(in the rows, 128 means zero)
Each row of numbers belongs to one of the nodes below and depends on some of the facts about them. Some rows are named. Which node is each other row?

There are 3 kinds of fact about the nodes: flebran, mokles, vuzove.
bagregres: mokles tofe; vuzove a
baklis: flebran duplal; vuzove a
bato: flebran skadek; vuzove b
batril: mokles netri; vuzove c
befa: vuzove a
beflin: flebran devar; mokles nistus; vuzove b
brapok: mokles dromuk; vuzove b
bratok: mokles suplel; vuzove a
bripul: vuzove a
briska: flebran pape; vuzove a
briti: vuzove c
britrubik: mokles tagrer; vuzove a
brodru: mokles rapur; vuzove c
brorulur: vuzove a
brugol: flebran ludem; vuzove c
brunem: vuzove a
brusker: vuzove a
busko: vuzove a
buskom: flebran tedrik; vuzove a
darem: mokles tirel; vuzove a
devar: vuzove b
dezuk: flebran fibri; mokles drole; vuzove c
divapi: mokles vegul; vuzove c
dobrim: vuzove c
dofi: flebran rinak; vuzove b
dragrar: flebran trebor; vuzove a
draguna: flebran staplo; vuzove a
dravo: vuzove b
dredun: flebran gelan; mokles flagik; vuzove b
drogrugam: mokles teki; vuzove a
drole: mokles plidru; vuzove a
dromuk: vuzove b
droskil: mokles britrubik; vuzove b
drotin: vuzove b
drotrir: mokles bratok; vuzove a
dugur: vuzove a
duplal: flebran duri; vuzove a
duri: flebran draguna; mokles tasi; vuzove a
dutral: vuzove b
fafuros: flebran vive; vuzove a
fevula: flebran busko; mokles befa; vuzove c
fibri: vuzove a
flagik: flebran stovogos; mokles drotrir; vuzove a
flibabis: vuzove c
fliflasi: vuzove a
fligrudin: mokles brodru; vuzove a
flilal: flebran treplas; mokles putro; vuzove a
flogim: mokles pladan; vuzove a
floske: mokles tedrik; vuzove a
flusar: mokles kagun; vuzove a
fogra: mokles lutrir; vuzove c
fograplem: vuzove a
fomel: mokles dravo; vuzove b
foses: mokles kliklus; vuzove a
fumu: vuzove c
gabo: flebran soflo; vuzove b
gelan: vuzove c
givi: mokles skilu; vuzove b
gotu: flebran vimos; vuzove a
graro: flebran tofe; vuzove b
grobrem: vuzove a
grutobril: vuzove a
kagun: mokles naradrak; vuzove a
klames: flebran plibro; mokles draguna; vuzove a
kliklus: vuzove a
kloderus: vuzove a
klonir: flebran bripul; vuzove c
klugos: mokles brunem; vuzove a
lastin: flebran pegrukes; mokles zugu; vuzove b
lilum: flebran brorulur; mokles grobrem; vuzove a
lokles: flebran gotu; vuzove a
loles: mokles plama; vuzove a
ludem: vuzove a
lufa: mokles pusteston; vuzove a
lufak: flebran brugol; vuzove b
lutrir: flebran befa; mokles plumafle; vuzove b
luvis: flebran retal; mokles fliflasi; vuzove a
makon: flebran flibabis; mokles trigrapla; vuzove a
medul: mokles skulok; vuzove a
megris: mokles trunal; vuzove c
meruzar: mokles reni; vuzove a
metar: vuzove c
mudodin: flebran batril; vuzove a
mugrar: mokles kloderus; vuzove b
musiflek: flebran lufak; vuzove a
naradrak: flebran lokles; vuzove b
nasku: flebran brunem; vuzove c
netri: mokles soflo; vuzove c
nili: mokles darem; vuzove a
nistus: mokles fogra; vuzove a
nubutral: flebran metar; vuzove c
pape: mokles foses; vuzove a
pegrukes: flebran pusteston; mokles klames; vuzove a
pimu: flebran pustelar; vuzove a
plabin: flebran trakas; mokles pegrukes; vuzove a
pladan: vuzove c
plama: vuzove a
plavetri: flebran troflok; vuzove c
plibro: vuzove a
plidru: mokles fograplem; vuzove a
ploske: vuzove a
plumafle: flebran buskom; mokles ploske; vuzove b
pogen: flebran steflel; mokles meruzar; vuzove a
puple: flebran bratok; vuzove a
pustelar: vuzove c
pusteston: flebran grutobril; mokles sefla; vuzove a
putro: mokles duplal; vuzove a
rapur: flebran nubutral; mokles fumu; vuzove b
ratrim: flebran tosos; mokles brugol; vuzove b
reni: mokles retukle; vuzove c
repir: flebran fafuros; mokles lastin; vuzove a
retal: flebran tralun; mokles medul; vuzove b
retukle: mokles zilur; vuzove b
rinak: vuzove a
rodis: vuzove a
sefla: vuzove a
sivem: flebran plumafle; vuzove a
skadek: flebran flagik; vuzove a
skigorun: mokles gabo; vuzove c
skilu: vuzove a
skinam: vuzove a
skodas: mokles stabrodruk; vuzove a
skulok: mokles fevula; vuzove a
skura: flebran naradrak; mokles pape; vuzove a
soflo: flebran baklis; vuzove a
stabrodruk: flebran klugos; mokles klonir; vuzove b
staplo: vuzove a
steflel: flebran kloderus; mokles vezer; vuzove c
stesegir: vuzove c
stilem: flebran lastin; mokles vofluk; vuzove a
stovogos: flebran drotin; vuzove a
stustom: flebran tifak; vuzove a
suplel: mokles floske; vuzove a
tagrer: mokles flusar; vuzove a
tasi: vuzove a
tedrik: flebran stesegir; mokles vasko; vuzove a
teki: flebran zugu; mokles mugrar; vuzove a
tifak: vuzove c
tirel: mokles skodas; vuzove b
tofe: flebran skodas; mokles drotin; vuzove b
tosos: vuzove b
trakas: flebran dobrim; mokles dredun; vuzove c
tralun: flebran varam; vuzove c
trasupla: flebran flilal; vuzove a
trebor: flebran zuro; vuzove a
treful: mokles lufa; vuzove a
treplas: flebran mudodin; mokles rodis; vuzove a
trigrapla: vuzove a
troflok: flebran trigrapla; vuzove c
trono: flebran plidru; vuzove a
trubru: mokles stustom; vuzove c
trunal: vuzove a
vadrun: flebran bato; vuzove a
varam: vuzove a
vasko: mokles brapok; vuzove c
vebrilas: flebran makon; vuzove b
vegul: flebran pimu; vuzove b
vezer: flebran reni; mokles devar; vuzove a
vimos: flebran brusker; vuzove a
vive: vuzove a
vofluk: vuzove b
vuste: flebran skura; vuzove a
zilur: flebran skinam; vuzove c
zugu: flebran dezuk; vuzove a
zuro: vuzove c

Some rows with their names:
[128 150 147 133 122 127 131 131 122 119 119 128 140 116 131 108 152 142
 151 132 143 132 116 134 133 136 136 132 112 124 111 109 133 123 127 149
 148 117 129 129 114]: putro
[127 146 149 135 130 131 130 129 124 120 120 129 137 111 131 106 152 133
 150 134 147 127 117 137 126 136 121 127 113 120 119 112 130 119 123 149
 152 117 135 133 114]: puple
[124 161 148 131 115 122 135 127 116 124 117 120 135 116 130 101 153 139
 155 130 140 134 130 137 132 135 137 143 101 125 118 113 128 122 113 142
 140 105 127 126 115]: befa
[ 36 117 177 142 139 145 124 156 104 153 114 129 137  80 117 134 115 137
 143 136 150 112 173 139 160 144  93  94  97 123 132  85 135  98 158 169
 151 232  86 157 116]: flagik
[118 159 150 132 119 124 135 127 115 125 118 121 134 116 131 103 152 139
 155 132 141 135 130 137 133 136 134 142 103 125 117 113 129 121 115 144
 140 110 125 128 115]: trigrapla
[136 141 146 135 127 131 127 135 129 115 120 135 146 116 132 113 150 145
 146 133 146 130 104 132 131 137 136 122 122 124 105 104 137 124 141 155
 156 126 133 130 114]: klugos
[105 149 150 134 137 140 129 132 122 117 124 132 140 116 133 117 155 144
 154 131 144 130 114 134 137 135 125 130 106 125 107 108 129 124 133 146
 147 119 127 129 113]: pustelar
[124 150 149 132 140 135 129 129 123 114 125 131 146 109 131 128 158 146
 148 129 140 128 107 133 134 134 132 132 107 126 111 110 124 127 132 144
 147 116 132 128 111]: fogra
[130 148 144 134 143 126 122 131 120 124 112 125 142 107 131 111 138 123
 152 136 140 123 119 138 122 133 111 111 101 121 122 101 121 118 124 153
 168 109 138 138 117]: stovogos
[112 148 149 134 140 140 128 130 127 116 125 132 137 110 134 112 158 134
 153 131 147 124 112 137 128 134 115 127 103 121 117 111 125 122 126 144
 150 111 136 131 112]: fevula
[ 35 109 165 143 199 165 122 110  88 133 125 118 133 147 134 124 132 146
 161 146 145 143 136 131 140 143  59 132 143 108  84 125 118 110 114 163
 166 117 105 154 122]: vasko
[119 150 152 134 143 125 134 129 121 123 125 116 130 119 128 104 154 118
 155 125 148 127 135 140 127 135 124 136 104 120 121 113 120 120 112 140
 144 108 132 134 113]: gabo
[106 141 154 131 137 106 144 139 128 122 132 124 118 106 126  89 154 119
 139 122 138 125 159 143 137 133 137 133 119 120 112 108 123 123  94 144
 149  89 131 139 112]: duplal
[149 136 151 136 135 138 123 131 132 112 116 136 140 105 144 113 159 139
 145 136 157 124 113 135 121 139 119 115 123 120 121 118 138 119 142 149
 156 122 139 138 111]: flilal
[141 139 147 136 144 134 125 136 130 113 123 129 148 126 130 120 151 136
 151 127 151 130 101 132 130 137 136 121 120 124 103 103 133 125 147 152
 155 131 132 130 113]: givi
[113 159 142 137 144 137 136 113 127 127 129 136 142 124 124  81 156 131
 155 132 149 119  88 138 121 129  99 145 110 115 122 115 133 119 122 158
 146 144 154 132 119]: gotu
[139 142 145 135 127 130 127 135 130 113 120 136 146 116 132 113 151 144
 147 132 146 130 101 132 131 137 137 121 122 124 105 104 138 125 140 155
 157 124 135 129 114]: drogrugam
[141 137 146 136 133 134 126 134 133 113 121 137 142 109 133 111 153 134
 145 135 150 124 101 135 123 136 121 116 122 119 115 108 134 121 136 154
 160 122 142 134 113]: plabin
[ 97 159 151 132 132 135 132 129 117 122 123 124 135 117 132 111 156 142
 158 129 141 132 127 136 138 135 124 140  96 125 113 112 124 123 119 140
 139 110 123 127 113]: pladan

Name these rows:
No name comes twice in this set of rows, the named rows included.
[131 145 150 135 131 132 129 129 124 119 118 129 135 108 136 106 155 135
 150 135 150 126 122 137 124 137 119 127 113 120 122 116 131 118 126 147
 150 116 135 135 113] => trasupla
[150 136 153 136 135 138 123 131 131 112 115 135 140 105 146 112 160 140
 146 136 158 124 116 134 120 140 118 115 124 120 122 120 138 118 144 148
 155 122 137 139 111] => treplas
[134 141 151 137 143 137 128 129 125 118 122 123 137 117 131 114 154 122
 155 130 154 125 116 138 121 137 118 126 110 118 121 113 125 119 129 144
 151 121 136 135 112] => lufak
[123 153 151 134 122 129 133 125 118 124 118 122 129 108 132 100 155 128
 154 135 146 127 130 141 122 136 117 137 102 119 129 119 125 117 109 141
 144 105 133 132 114] => zugu
[100 152 152 134 137 140 131 126 119 122 123 125 130 110 134 109 159 132
 157 132 146 126 127 140 128 134 110 135  95 120 124 118 121 119 115 138
 143 107 130 132 112] => brugol
[102 157 150 133 134 137 132 126 120 121 123 125 132 111 133 107 159 131
 157 130 144 126 126 140 130 133 113 137  93 121 123 116 120 121 112 138
 143 102 132 130 113] => zilur
[130 148 143 134 149 125 118 130 119 124 108 123 143 105 131 112 133 119
 153 137 138 121 119 138 120 133 105 103  96 122 124  97 117 117 123 154
 175 106 140 140 119] => skadek
[123 124 150 134 146 116 135 146 141 112 133 139 131 106 129 101 152 125
 132 124 145 122 129 138 135 135 136 112 138 119 102 100 133 124 123 156
 164 109 138 141 111] => duri
[119 154 150 133 125 127 134 125 118 124 119 122 131 111 130 100 153 131
 154 133 144 129 130 140 126 135 121 138 102 120 125 116 126 118 111 143
 143 108 131 132 115] => stustom
[142 135 148 138 149 137 124 133 133 113 124 130 145 120 131 117 152 127
 150 129 154 123 102 134 123 137 124 117 120 120 112 107 130 122 143 151
 159 129 139 134 112] => ratrim

The same nodes again, as new rows of numbers:
Some rows with their names:
[123 123 125 133 119 129 126 105 124 125 121 126 135 127 120 126 131 133
 123 144 139 179 141 146 123 120 148 154 122 117 135 126]: mugrar
[123 126 127 127 123 123 178 148 132 139 128 125 120 126 121 127 126 120
 125 121 136 126 121 156 125 123 134 122 126 152 132 144]: luvis
[128 132 134 114 126 152 116 148 139 125 119 121 143 130 122 127 125 117
 121 147 116 122 120 118 144 121 123 117 128 111 144 127]: pape
[123 130 129 135 135 121 125 120 123 126 131 132 129 123 123 127 124 116
 126 125 133 122 122 117 124 122 125 122 124 126 126 126]: tagrer
[126 134 131 143 120 137 149 127 137 129 136 125 144 126 122 135 126 113
 125 124 119 118 123 148 133 136 136 119 122 159 140 124]: makon
[124 141 126 137 162 122 119 109 124 125 122 140 119 125 122 125 125 131
 129 141 159 175 127 113 126 117 135 122 125 119 118 123]: trunal
[124 127 125 126 126 123 154 130 125 139 119 126 115 126 132 127 125 119
 140 124 155 121 124 116 123 120 123 120 128 147 118 136]: musiflek
[137 138 125 119 146 150 114 123 133 126 120 123 117 124 132 132 124 135
 125 125 115 139 122 112 125 117 125 116 125 116 118 124]: skilu
[150 123 124 123 122 132 113 132 123 124 135 125 151 125 141 132 124 139
 122 124 107 129 147 121 149 126 124 123 121 118 125 123]: reni
[124 133 128 133 128 124 135 125 128 126 121 124 119 126 119 125 125 115
 123 127 129 119 122 115 125 127 127 124 126 131 127 126]: vimos
[123 129 127 134 139 122 151 129 123 132 120 125 113 125 121 132 126 128
 145 122 147 123 122 121 122 122 133 121 126 150 115 129]: puple
[125 133 126 125 122 120 119 123 138 124 137 127 148 128 121 124 125 114
 119 133 118 121 132 115 130 124 121 122 122 120 135 123]: fibri
[121 130 132 130 126 123 154 140 132 131 140 127 151 125 120 126 126 118
 116 123 122 123 124 145 127 139 125 121 126 131 144 134]: duri
[125 132 129 131 133 121 124 124 123 127 132 130 129 127 123 126 125 117
 121 125 133 118 123 116 126 123 124 122 126 124 129 125]: flusar
[124 130 131 127 133 124 124 132 124 124 134 125 119 127 120 127 127 123
 124 124 119 118 123 117 126 121 123 123 131 120 130 128]: stovogos
[121 133 127 144 122 127 159 144 142 125 153 125 119 137 122 126 128 113
 125 125 117 119 123 139 131 144 128 130 122 139 142 125]: fligrudin
[129 124 129 120 132 123 118 134 124 132 118 139 146 125 122 126 125 115
 123 126 124 123 122 117 124 121 125 120 122 123 128 131]: nistus
[146 124 124 124 119 124 112 132 123 124 125 124 154 133 134 127 124 127
 116 135 114 119 141 127 139 149 126 140 123 117 128 126]: pustelar
[125 123 135 121 122 131 125 174 137 127 136 125 118 132 122 131 137 112
 119 124 112 108 121 113 123 164 121 122 128 131 136 128]: treful

Name these rows:
No name comes twice in this set of rows, the named rows included.
[126 124 131 115 115 174 144 115 146 128 118 122 140 127 123 135 128 118
 121 127 113 125 122 186 124 121 128 119 122 118 147 127] => givi

The same nodes again, as new rows of numbers:
Named rows:
[136 112 132 134 112 132 134 120 129 126 126 130 141 138 135 131 118 134
 119 127 151 131 105 142 137 114 130 137 130 144 112 131]: medul
[137 119 138 124 136 144 120 112 128 128 174 117 147 144 132 121  95 110
 130 120 137 146 116 146 142 159 135 123 139 136 123 143]: nasku
[142 136 130 123 135 164 148 102 141 121 159 129 123 144 131 142  96 110
 132 149 134 127 119 145 159 130 144 142 162 131 143 121]: stesegir
[146 126 190 156 144 111 150  86 149 153 108  87 172  95 109 138 123 115
 152 105 139 174 134 129  73 130  98 151 154 102 168 142]: naradrak
[131 109 139 131 104 127 123 124 125 120 134 129 148 143 134 121 113 132
 110 120 152 141 111 140 132 128 128 120 121 145 101 138]: teki
[135 115 129 131 110 135 133 120 128 123 126 134 139 142 137 128 120 129
 119 126 148 129 112 139 133 114 131 136 132 142 110 128]: fafuros
[ 81 151 135 137 143 154  66 109 120 161 169 180 178 205 140 105 179 105
 170  84 136 101 252 108 135 122 118 126 161  11  51 116]: dredun
[133 118 108 128  70 155 137 101 149 107 124 119 145 173 140 130 131 131
 161 130 142 133  78  99 135 128 102 119 129 150 104 112]: mudodin
[136 142 149 158 107 120 130 120 132 148 137 125 149 135 145 144  93 124
 143 126 145 146 107 157 146 124 115 125 158 123 126 135]: tirel
[142 100 117 125 100 139 128 126 135 112 127 124 137 110 136 140 120 123
 119 127 151 136 131 138 111 121 116 141 137 128 122 122]: skilu
[132 124 173 127 155 122 149  90 141 154  91 105 154 135 114 119 138 128
 132 104 138 141 109 116  87 105 134 158 122 131 144 149]: vimos
[130 127 141 139 125 128 136 112 119 137 126 142 143 169 136 118 121 138
 121 123 146 123  90 143 155 105 145 135 127 156  99 136]: flogim
[117 162 148 140  87 124 122 140 147 148 130 123 131 138 161 154  66 121
 132 131 146 139 112 159 142 122 124 113 157 107 134 144]: plumafle
[139 122 124 132 112 145 145 115 134 122 120 139 129 140 137 139 122 129
 124 138 146 121 110 138 140  99 133 147 143 139 120 117]: ludem
[132 119 135 130 103 138 138 120 132 115 127 138 132 144 133 130 113 128
 108 136 149 128 120 140 139 111 136 128 137 139 110 123]: buskom
[126 134 187 136 165 114 150  86 129 165  94 112 160 164 113 105 135 139
 129 103 137 139  85 122 112 104 148 149 111 148 129 161]: skura
[136 112 133 133 111 132 133 121 131 126 125 127 141 136 138 134 114 137
 119 128 152 131 102 142 137 114 131 137 129 145 114 135]: tagrer
[126 121 150 140 120 121 126 118 115 134 133 139 150 173 134 109 114 140
 112 117 149 134  90 143 154 119 144 119 117 160  89 146]: plabin
[142 100 117 125 100 139 129 126 137 113 127 123 139 111 136 140 121 123
 119 126 151 137 129 138 110 121 116 142 137 127 123 122]: plama

Rows to name:
No name comes twice in this set of rows, the named rows included.
[146 130 127 127 142 159 143 102 139 129 159 120 132 135 133 143  99 116
 142 141 134 132 106 145 156 133 139 148 156 135 144 129] => reni
[157  92 142 156 125 133 152  97 117 109 137 137 157 135 112 123 141 137
 116 134 151 142 111 141 147 116 122 141 136 162 102 115] => nistus
[136 131 164 128 156 131 160  87 144 154  86 111 144 132 116 128 141 128
 139 115 136 131 106 117  95  94 136 170 131 130 152 139] => brusker
[148 133 131 155 102 135 139 118 140 130 134 124 140 108 140 158 106 111
 149 135 144 145 134 152 126 120 102 142 177 105 143 111] => devar
[128 114 176 128 143 113 131 102 131 146 107 106 163 139 116 106 132 127
 120  95 143 151 112 123  87 126 130 137 109 135 126 158] => vuste
[123 119 111 103  84 136 113 151 154 130 113 111 123 105 163 155  88 129
 119 123 153 129 115 142 105 122 121 137 129 114 137 147] => ploske
[128 111 142 129 101 129 125 125 126 115 135 134 142 146 132 119 111 128
 102 124 152 139 121 142 132 126 133 115 125 141  99 134] => sivem
[149 115 137 134 142 150 138 100 131 124 170 118 146 136 125 133 102 118
 133 135 138 144 109 146 154 148 134 138 148 142 133 135] => fogra
[117  95 100 177 112  94  96 145 116 149 157  98 145 116 119 137 113 121
 160 110 176 154 125 178 102 154 112 131 174 110 122 128] => gabo
[113  67  58 157 123 108 105 147 117 138 136  95 121 113 111 142 136 139
 152 123 190 124 109 170  96 130 135 161 160 129 122 121] => duplal
[114  94  70 159 136 117 124 133 116 148 126 114 116 139 116 140 138 143
 157 131 177 107  92 166 127 105 149 170 163 139 120 116] => staplo
[155 120 182 198 135 110 149  84  97 132 162 142 183 166 105 109 128 131
 134 126 146 164 104 156 178 130 118 115 156 162  89 120] => beflin
[141 121 143 153  93 119 118 128 132 126 150 118 156 114 138 138 100 109
 135 117 147 162 141 153 116 145  98 117 158 109 124 127] => vegul
[117  71  62 153 121 113 110 145 122 135 133  98 121 110 114 146 135 139
 148 125 185 124 110 167 100 128 133 162 159 128 125 120] => draguna
[126 141 153 152  99 112 116 131 132 148 141 118 153 136 150 138  83 123
 138 116 146 153 109 158 137 136 114 112 148 119 121 148] => lutrir

The same nodes again, as new rows of numbers:
Named rows:
[122 158 126 144 121 116 128 117 134 125 123 115 117 138 110 132 113 148
 120 128 122 123 114 131 135 100  93 129 108 145 132 113 127 170 133 135
 121 140 145 103 128]: vezer
[104 130 128 130 109 142 134 120 127 121 128 128 118 136 131 123 121 135
 123 121 128 131 130 136 135 106 122 115 117 140 138 132 127 149 139 157
 134 135 157 110 137]: nistus
[ 92 103 133 136 124 140 128 127 128 106  93 115 137 120 120 127 124 126
 133 135 130 138 157 130 122 148 133 115 141  97 152 127 128 134 118 157
 147 170 127 108 123]: dobrim
[115 114 120 135 114 120 129 109 115 132 108 122 117 152 110 125 126 124
 146 153 154 150 111 125 123 104  80 138 134 126 138 108 125 117 117 124
 129 139 135 121 141]: darem
[ 86 116 113 111 110 146 128 121 137 105 100 124 127 130 110 130 104 136
 152 113 132 141 148 139  98 116 111 134 114 124 143 145 137 141 138 160
 135 155 141 117 150]: plibro
[119 149 141 166 141 111 128 126 129 123 108 108 125 137 114 129 123 148
  97 154 108 126 125 118 156 133 120 112 132 113 142  94 113 157 104 128
 135 154 128  92 104]: plavetri
[104 123 104 126 120 141 131  98 133 140 121 138 142 134 104 132 126 117
 136 148 141 145 113 145 126 131 100 122 134 137 149 132 129 137 122 137
 110 125 128  99 149]: ploske
[146 153 102 139 137 133  91 177 187  98 119 116 104 112  65 112 121  97
 114 196  77 126 146 183  44  81 124 157 217 210 122 118 171 154 149  90
 128 191 199 128  65]: floske
[132 131 141 114 120 128 141 133 133 124 128 116 132 132 127 125 141 127
 155 148 129 122 141 137 128 129 127 135 126 143 155 115 108 139 138 135
 143 153 123  85 139]: bato
[102 131 107 126 121 148 129 104 139 131 128 138 139 129 114 132 127 120
 126 140 128 136 121 148 124 133 116 115 132 145 147 140 132 147 130 143
 114 127 140  95 143]: kliklus
[109 143 125 128 121 125 127 120 136 130 123 122 121 164 117 136 111 150
 119 132 116 135 131 138 132 100  91 124 125 139 137 116 129 150 121 142
 129 128 140  99 130]: teki
[117 132 126 143 117 134 123 117 127 120 127 125 114 130 125 117 131 121
 119 148 134 138 111 131 132 111 123 125 132 148 134 122 123 134 134 131
 131 136 163 116 127]: buskom
[112 110 140 160 125 139 125 126 118 111 103 119 128 101 129 112 137 112
 129 151 137 134 131 124 133 148 145 113 138 110 145 120 123 135 123 146
 142 170 146 113 124]: stesegir
[113 122 135 134 105 122 127 131 121 110 119 113 100 150 132 121 121 137
 127 131 142 137 130 127 124  89 107 133 128 138 126 114 127 131 138 140
 151 147 163 131 120]: duri
[120 127 124 133 114 123 128 118 136 133 138 124 116 157 128 136 131 135
 114 141 132 135 130 151 132 103  95 120 144 155 132 118 129 147 135 132
 130 125 146 105 113]: vuste
[118 106 145 155 126 141 122 128 119 116 101 121 133  99 133 111 135 114
 145 139 139 128 140 136 124 143 126 114 135 107 146 127 136 147 126 157
 141 179 139 109 130]: metar
[ 84 121  95 115 111 153 133  99 143 113 114 136 141 111 102 134 117 117
 137 124 138 140 128 142 110 142 130 122 119 136 148 154 129 147 143 152
 116 143 137 105 151]: kloderus
[128 134 155 119 114 109 146 144 119 113 118 103 111 140 131 120 138 141
 146 140 134 122 136 110 136 109 127 138 110 133 147  94  93 130 139 130
 160 161 137 104 129]: retal
[140 131 148 167 168 154  92 151 167 131 177 110  21  81 107 128 125 125
 166 196  44  93 167 182   6 125 169 186 193 182 168 113 113 159 150  94
  97 198 122 104  74]: brapok

Rows to name:
No name comes twice in this set of rows, the named rows included.
[115 121 125 104 121 152 143 121 136 123 123 134 153 106 117 120 144 108
 164 150 133 128 138 141 118 160 149 130 122 138 169 138 112 131 141 143
 129 151 119  78 162] => drotin
[110 116 108 138 109 156 130  99 129 126 131 144 136  93 119 116 142  96
 138 142 152 136 108 146 123 138 134 115 127 149 143 150 133 145 151 145
 112 140 158 108 151] => befa
[109 121 115 133 124 166 118 110 129 131 120 145 139 107 123 110 126 104
 150 142 133 138 121 149 114 132 124 122 129 141 150 152 142 139 133 153
 115 140 152 103 164] => brunem
[112 146 114 136 111 110 135 113 144 116 131 114 114 142 109 144 121 144
 105 131 132 130 118 137 133 107 103 124 123 153 126 115 118 163 143 125
 127 139 143 108 109] => dragrar
[104 135 113 132 111 123 133 112 136 106 121 117 116 125 109 136 123 134
 116 129 139 135 119 130 124 115 121 130 118 146 132 127 119 150 145 132
 131 145 154 117 120] => trebor
[100 124 120 142 133 136 130 110 142 124 107 127 151 117 110 139 125 129
 123 139 120 128 144 145 132 161 122 104 136 110 155 129 130 163 116 154
 124 159 112  83 124] => brugol
[131 123 140 194 163 148  85 155 170 125 149 110  43  81  96 126 121 115
 134 195  47 101 171 185  24 123 153 156 220 158 154 108 147 172 133 110
 102 214 142 119  48] => vasko
[167 155 159 151 202 115  21 147 155  24  67  82 142 124 188 124  98 174
 125 159 144 173 158 144 108 187  98 184 143 162  69 158 145 127 115  73
 213 164 119 107  41] => trakas
[113 111 158 155 124 131 121 144 111 103  84 106 117 118 134 106 116 134
 147 128 132 133 147 112 127 121 120 126 121  91 143 112 128 139 119 160
 158 188 146 123 131] => batril
[192 178 142 112 191 105  44 141 176  42 109  94 160 128 176 137 125 164
 130 173 146 162 145 167 111 191 103 188 143 215  79 157 125 132 142  47
 197 139 106  73  49] => dredun
[125 129 138 145 102 115 130 126 120 108 123 110  96 127 131 120 130 131
 126 126 153 130 115 128 127  91 107 133 117 146 119 114 125 145 154 133
 145 156 169 135 115] => makon
[115 131 143 110 129 143 134 139 125 113 103 120 135 122 117 111 124 129
 171 145 116 130 141 118 118 136 140 144 110 126 164 123 108 124 126 143
 144 161 126  89 165] => tosos
[ 89 140 104 134 130 156 126 106 131 114 110 134 134 111 100 115 116 115
 125 150 120 144 105 118 126 142 150 126 119 139 152 143 118 128 124 133
 115 133 155 107 156] => trigrapla

